B =
[[113 106 131  82 140 177 185]
 [130 111 136  87 132 188 207]
 [136 174 182 147 115 156 154]
 [ 85  73 106 125 157 132  92]
 [ 88  82 105 142 156 108  60]
 [146 133 121 188  90 134 112]
 [144 177 159 101 151 119 124]
 [109 115 127 110 146 140 132]]
B[0, 0] = 113
B[-3] = [146, 133, 121, 188, 90, 134, 112]
B[0] = [113, 106, 131, 82, 140, 177, 185]
B[:, 5] = [177, 188, 156, 132, 108, 134, 119, 140]
B[7] = [109, 115, 127, 110, 146, 140, 132]
B[-6, 5] = 156
B[-4, 6] = 60
B[3, 4] = 157
B[-2, -7] = 144
B[4] = [88, 82, 105, 142, 156, 108, 60]
B[-8, 3] = 82
B[-7] = [130, 111, 136, 87, 132, 188, 207]
B[:, -1] = [185, 207, 154, 92, 60, 112, 124, 132]
B[5, -1] = 112
B[5, 0] = 146
B[-4, -6] = 82
B[5, -3] = 90
B[:, -3] = [140, 132, 115, 157, 156, 90, 151, 146]
B[:, 0] = [113, 130, 136, 85, 88, 146, 144, 109]

m = 62 52 87 157 70 120 77 155 160 74
m[0] -> 62
m[5] -> 120
m[1] -> 52
m[6] -> 77

grid =
147  112  118  105   83  137   93  157  121  145  119   99  152  155  104
108  107  142  159  146  107  166   90  123  135  125  112   63  142  144
114  122   87   97  157  201  214  200  131  122  127  133  186   81   77
148  154  147  176  181  156  169   89  132  117  133  144   74  139  163
 97   62  129  135  123   65  135   90  125  140  122  115   98  113  139
102   93  111  150  160  107  160   74  128  135  127  103   93  108  147
 99   66  145  109   95   36  120  112  124  137  122  133   78  121  122
 84  153  138  145  160   91  147  101  132  117  134  153   91  105  139
Indices start at 0.
(0, 0) = 147
(1, 2) = 142
(1, 4) = 146
(2, 5) = 201
(7, 6) = 147
(4, 12) = 98
(3, 6) = 169
(2, 6) = 214
(0, 6) = 93
(1, 6) = 166
(7, 12) = 91
(3, 9) = 117
(2, 7) = 200
(7, 1) = 153
(3, 5) = 156
(6, 4) = 95
(6, 12) = 78
(3, 0) = 148
(0, 5) = 137
(3, 3) = 176
(6, 6) = 120
(5, 7) = 74
(0, 8) = 121
(0, 7) = 157
(0, 10) = 119
(5, 8) = 128
(4, 13) = 113
(1, 12) = 63
(1, 8) = 123
(2, 12) = 186
(0, 4) = 83
(4, 1) = 62

x =
169 68 139 105 62 107 91 170 190
62 171 164 81 161 81 62 160 188
146 171 89 149 119 193 126 133 152
166 119 120 162 75 161 120 192 70
85 133 166 94 151 108 86 182 197
191 183 183 61 162 78 174 89 162
58 182 77 185 148 61 140 97 86
Indices start at 0.
(0, 0): 169
(3, 3): 162
(5, 4): 162
(1, 2): 164
(3, 1): 119
(0, 1): 68
(1, 0): 62
(0, 8): 190
(4, 7): 182
(0, 3): 105
(1, 7): 160
(6, 4): 148
(6, 5): 61
(1, 4): 161
(1, 5): 81
(5, 7): 89
(2, 7): 133
(2, 0): 146

M =
99 96 161 157 127 91
150 143 69 108 129 101
100 96 164 157 126 93
139 140 150 124 126 194
99 96 165 157 127 93
141 141 147 124 127 195
150 142 69 109 130 100
100 96 164 157 126 92
140 142 147 124 127 195
M[0, 0] => 99
M[0] => [99, 96, 161, 157, 127, 91]
M[2, 1] => 96
M[7, 2] => 164
M[5] => [141, 141, 147, 124, 127, 195]
M[3, 3] => 124
M[5, 4] => 127
M[2, 5] => 93
M[1, 5] => 101
M[8, 2] => 147
M[7, 3] => 157
M[8] => [140, 142, 147, 124, 127, 195]
M[2, 0] => 100
M[7, 4] => 126

A = 180 181 133 127 123 117 154 187 176 104 205 143 127 128 126
A[0] -> 180
A[9] -> 104
A[-11] -> 123
A[-14] -> 181
